Below is a small trained network, with its code and all its weights. Each question gives an input and a target symbol and asks what happens when units are switched off, that is, made to give their printed mean instead of their output.

import numpy as np


def w(rows, s, z=0):
    codes = np.array(rows[::2]) - 128.0
    scale = np.full(codes.shape[1], s)
    scale[-1] = z or s
    return codes * scale


def norm(h):
    return h / np.sqrt((h * h).mean(-1, keepdims=True) + 1e-5)


def f(y):
    return y / 2 * (1 + np.tanh(0.7978845608 * (y + 0.044715 * y**3)))


def softmax(a):
    e = np.exp(a - a.max(-1, keepdims=True))
    return e / e.sum(-1, keepdims=True)


def log_softmax(a):
    a = a - a.max(-1, keepdims=True)
    return a - np.log(np.exp(a).sum(-1, keepdims=True))


def net(x, mask):
    ids = ['γδεζμπσφψ'.index(c) for c in x.split()]
    T = len(ids)
    res = E[ids] + P[:T]
    u = 0
    for l in range(3):
        r = norm(res)
        for j in range(2):
            rows = slice(3 * j, 3 * j + 3)
            q, k, v = (r @ M[l][rows].T for M in (Q, K, V))
            z = softmax(np.where(np.tri(T) > 0, q @ k.T / 3**0.5, -1e9)) @ v
            o = O[l][rows]
            res = res + np.where(mask[u + j], z, o[:, -1]) @ o[:, :-1]
        u += 2
        y = f(norm(res) @ A[l][:, :-1].T + A[l][:, -1])
        res = res + np.where(mask[u : u + 8], y, B[l][:, -1]) @ B[l][:, :-1]
        u += 8
    return log_softmax(norm(res)[-1] @ U[:, :-1].T + U[:, -1])


Q, K, V, O, A, B = {}, {}, {}, {}, {}, {}
E = w([
[84,191,70,152,9,168],'γ',
[119,71,161,115,158,56],'δ',
[164,61,156,81,175,96],'ε',
[80,97,156,39,16,153],'ζ',
[126,96,19,151,80,150],'μ',
[199,111,82,196,251,64],'π',
[126,167,253,38,175,107],'σ',
[106,166,87,143,134,195],'φ',
[145,191,158,170,108,77],'ψ',
],0.0043)
P = w([
[87,167,155,69,118,37],'0',
[194,106,96,109,116,136],'1',
[181,99,252,160,134,194],'2',
[4,102,162,230,170,94],'3',
[179,114,95,117,114,128],'4',
[182,91,251,149,133,196],'5',
[15,81,145,222,167,118],'6',
[176,117,97,124,116,137],'7',
],0.004)
Q[0] = w([
[95,37,235,86,138,201],'L0H0',
[36,154,105,98,1,153],'L0H0',
[91,82,31,97,218,134],'L0H0',
[99,150,183,191,90,150],'L0H1',
[96,149,181,77,164,89],'L0H1',
[112,115,47,106,127,69],'L0H1',
],0.0085)
K[0] = w([
[77,86,164,3,148,125],'L0H0',
[105,132,121,122,57,194],'L0H0',
[144,77,87,145,186,188],'L0H0',
[91,184,161,147,104,141],'L0H1',
[164,133,194,97,129,104],'L0H1',
[164,40,106,177,104,112],'L0H1',
],0.012)
V[0] = w([
[252,188,174,143,73,119],'L0H0',
[196,148,166,176,50,20],'L0H0',
[198,108,129,119,127,91],'L0H0',
[13,118,128,123,107,195],'L0H1',
[92,244,102,127,139,111],'L0H1',
[121,197,125,85,163,182],'L0H1',
],0.0038)
O[0] = w([
[156,104,172,135,42,195,190],'L0H0',
[164,154,184,197,2,100,224],'L0H0',
[110,129,154,144,89,134,140],'L0H0',
[143,186,187,154,150,92,155],'L0H1',
[185,171,152,87,166,102,253],'L0H1',
[168,155,148,94,134,152,174],'L0H1',
],0.0045,0.0015)
A[0] = w([
[86,192,194,126,118,159,111],'L0N0',
[141,110,131,168,111,131,153],'L0N1',
[123,125,159,140,97,235,93],'L0N2',
[186,72,148,71,85,175,107],'L0N3',
[176,132,1,141,121,116,41],'L0N4',
[119,161,28,24,133,174,6],'L0N5',
[66,148,69,188,66,113,118],'L0N6',
[133,155,167,208,134,115,69],'L0N7',
],0.0063,0.0025)
B[0] = w([
[148,2,50,131,116,105,238],'L0N0',
[109,103,165,112,99,135,185],'L0N1',
[147,139,191,152,180,61,227],'L0N2',
[162,204,83,188,115,131,254],'L0N3',
[200,54,96,111,146,177,154],'L0N4',
[45,176,201,148,104,149,174],'L0N5',
[139,123,158,24,53,150,203],'L0N6',
[132,118,134,58,117,155,194],'L0N7',
],0.005,0.0018)
Q[1] = w([
[88,133,153,94,66,119],'L1H0',
[200,43,149,157,139,121],'L1H0',
[156,192,107,133,107,90],'L1H0',
[164,92,81,121,197,146],'L1H1',
[100,202,2,25,109,158],'L1H1',
[171,154,179,212,60,127],'L1H1',
],0.0057)
K[1] = w([
[174,149,83,110,100,73],'L1H0',
[96,141,254,94,83,137],'L1H0',
[173,122,115,162,87,139],'L1H0',
[95,89,185,170,196,184],'L1H1',
[78,122,97,135,48,246],'L1H1',
[182,146,127,154,111,77],'L1H1',
],0.0055)
V[1] = w([
[172,88,136,52,125,164],'L1H0',
[38,199,142,118,103,177],'L1H0',
[82,151,117,92,186,24],'L1H0',
[111,107,30,4,92,149],'L1H1',
[70,216,231,77,110,198],'L1H1',
[207,212,142,109,74,179],'L1H1',
],0.0026)
O[1] = w([
[121,104,118,99,121,106,124],'L1H0',
[106,129,196,186,146,149,126],'L1H0',
[213,134,100,201,68,107,156],'L1H0',
[164,128,155,131,255,36,1],'L1H1',
[150,51,97,144,54,96,233],'L1H1',
[77,84,91,71,104,82,246],'L1H1',
],0.003,0.00084)
A[1] = w([
[104,195,115,190,180,192,95],'L1N0',
[133,116,145,78,97,96,122],'L1N1',
[132,168,3,120,73,157,84],'L1N2',
[92,212,139,131,108,229,39],'L1N3',
[88,138,77,78,102,139,51],'L1N4',
[172,150,122,115,69,113,106],'L1N5',
[112,135,81,133,129,180,4],'L1N6',
[141,70,158,103,129,103,159],'L1N7',
],0.0069,0.0026)
B[1] = w([
[107,65,175,149,93,147,224],'L1N0',
[112,88,117,133,192,135,198],'L1N1',
[97,199,85,190,145,148,172],'L1N2',
[105,92,210,91,253,105,197],'L1N3',
[91,114,145,105,139,91,114],'L1N4',
[138,127,127,148,176,150,252],'L1N5',
[144,127,105,155,160,131,94],'L1N6',
[111,150,88,203,126,182,219],'L1N7',
],0.0061,0.0019)
Q[2] = w([
[132,113,220,164,74,107],'L2H0',
[117,107,170,167,56,96],'L2H0',
[212,178,159,191,50,174],'L2H0',
[61,179,53,44,114,132],'L2H1',
[40,62,107,82,106,187],'L2H1',
[126,146,2,151,87,168],'L2H1',
],0.0081)
K[2] = w([
[118,126,150,78,152,1],'L2H0',
[120,119,120,131,109,32],'L2H0',
[175,149,82,93,117,82],'L2H0',
[93,159,167,165,88,229],'L2H1',
[65,55,129,159,174,208],'L2H1',
[143,151,66,150,96,190],'L2H1',
],0.0086)
V[2] = w([
[211,20,167,140,147,5],'L2H0',
[255,222,191,184,167,152],'L2H0',
[61,215,40,169,204,3],'L2H0',
[62,156,152,12,186,75],'L2H1',
[195,153,59,58,67,126],'L2H1',
[50,178,181,226,51,23],'L2H1',
],0.003)
O[2] = w([
[95,84,48,185,173,76,250],'L2H0',
[133,70,242,77,164,65,173],'L2H0',
[27,79,91,75,157,155,225],'L2H0',
[193,164,41,81,159,165,150],'L2H1',
[92,174,179,112,238,206,105],'L2H1',
[99,221,129,91,47,1,239],'L2H1',
],0.0036,0.0019)
A[2] = w([
[238,182,159,77,182,77,4],'L2N0',
[109,150,179,157,111,254,133],'L2N1',
[82,90,184,71,103,74,108],'L2N2',
[84,172,94,66,173,29,103],'L2N3',
[41,134,68,99,195,83,212],'L2N4',
[111,96,126,182,137,23,146],'L2N5',
[52,219,99,112,120,10,106],'L2N6',
[152,149,40,135,95,65,203],'L2N7',
],0.0063,0.003)
B[2] = w([
[124,36,109,44,53,207,166],'L2N0',
[95,156,102,43,143,65,198],'L2N1',
[96,131,68,240,159,159,191],'L2N2',
[164,167,69,120,210,68,182],'L2N3',
[192,144,152,110,85,9,252],'L2N4',
[124,141,49,26,88,130,249],'L2N5',
[237,48,55,45,223,105,252],'L2N6',
[113,142,216,125,253,81,229],'L2N7',
],0.0048,0.0028)
U = w([
[198,44,149,12,73,215,36],'γ',
[238,52,96,242,162,173,25],'δ',
[60,75,248,124,214,137,129],'ε',
[98,233,115,234,180,134,157],'ζ',
[210,180,224,172,26,89,244],'μ',
[92,178,31,115,159,234,151],'π',
[18,40,65,148,48,97,109],'σ',
[56,244,146,3,109,138,3],'φ',
[209,122,99,64,190,14,239],'ψ',
],0.0059,0.0012)

Each question gives the input, a string of symbols that net reads in full, and the target symbol t.
The units are the heads (3 rows each of Q, K, V and O) and the neurons (one row each of A and B). Each row of codes is followed by its name. A weight is (code - 128) times the scale printed after its matrix; where a second scale follows, it is the last column's (O, A, B and U).
mask holds one flag per unit, layer by layer, with each layer's heads first. A switched-off unit (its flag False) gives its mean, the last column of its rows in O or B, instead of its output. The means were averaged over made-up inputs and are rounded, as every weight is.
A unit's drop is (log p(t) with every unit on - log p(t) with that unit switched off) / (log p(t) with every unit on - log p(t) with every unit switched off).
The circuit of an input: a set's keep is (log p(t) with only the set's units on - log p(t) with every unit switched off) / (log p(t) with every unit on - log p(t) with every unit switched off). Starting from the 12 units with the biggest drops (on a tie, the unit counted first), units are removed one at a time, each time the one whose removal leaves the highest keep (on an exact tie, the one counted first), for as long as the keep stays at least 0.8.
units of the circuit, in order: the units of the circuit, biggest drop first
unit that matters most: the unit with the biggest drop
k most important neurons: the k neurons with the biggest drops, biggest first
k most important neurons of layer l: the k neurons of layer l with the biggest drops, biggest first
heads that matter: for each layer, one digit per head in row order, 1 if its drop is at least 0.15 and else 0, layers parted by /
input ζ φ π ε γ δ, target ζ: unit that matters most	L2H0
input φ φ γ ψ ζ φ ζ φ, target ε: units of the circuit, in order	(L1N3; L0N5)
input φ δ ψ φ π, target δ: heads that matter	01 / 00 / 00
input σ γ ψ, target δ: 2 most important neurons	(L0N0; L1N1)
input σ φ φ, target δ: heads that matter	00 / 00 / 11
input σ σ μ μ π γ φ, target ψ: units of the circuit, in order	(L0H0; L2N4)
input φ ψ φ γ, target ψ: units of the circuit, in order	(L0H1; L2N6)
input ζ ζ ψ σ φ σ, target ζ: 3 most important neurons	(L0N0; L1N7; L1N3)
input π ψ ζ, target ε: heads that matter	01 / 01 / 01
input ψ ψ φ σ φ δ, target μ: units of the circuit, in order	(L1N3; L2N6; L0N3)
input ψ φ ζ, target μ: units of the circuit, in order	(L0N3; L2N6)
input μ π δ φ π φ, target π: 2 most important neurons of layer 2	(L2N1; L2N7)
input ζ γ π ζ σ π, target ζ: heads that matter	00 / 01 / 10
input γ φ ψ φ φ φ φ π, target δ: unit that matters most	L0N4
input ζ ψ σ φ μ, target π: heads that matter	00 / 00 / 01
input ψ ψ ε φ, target ψ: heads that matter	10 / 00 / 00
input δ γ ψ ψ δ φ ψ μ, target π: 3 most important neurons of layer 0	(L0N4; L0N6; L0N0)
input ε φ γ φ φ ζ φ σ, target γ: 2 most important neurons	(L2N0; L0N3)
input σ ψ σ γ δ ζ, target δ: 2 most important neurons	(L0N0; L0N3)
input γ ζ φ, target φ: unit that matters most	L2N1
input π μ σ φ ζ ζ ζ ε, target ζ: heads that matter	01 / 00 / 00
input π φ φ σ ζ ε, target ε: heads that matter	01 / 00 / 11
input φ γ μ ζ δ δ, target γ: heads that matter	11 / 00 / 01
input μ ψ ζ μ φ φ ε ε, target ζ: 3 most important neurons	(L0N2; L1N2; L2N6)
input ψ φ φ π π δ, target μ: heads that matter	10 / 00 / 00
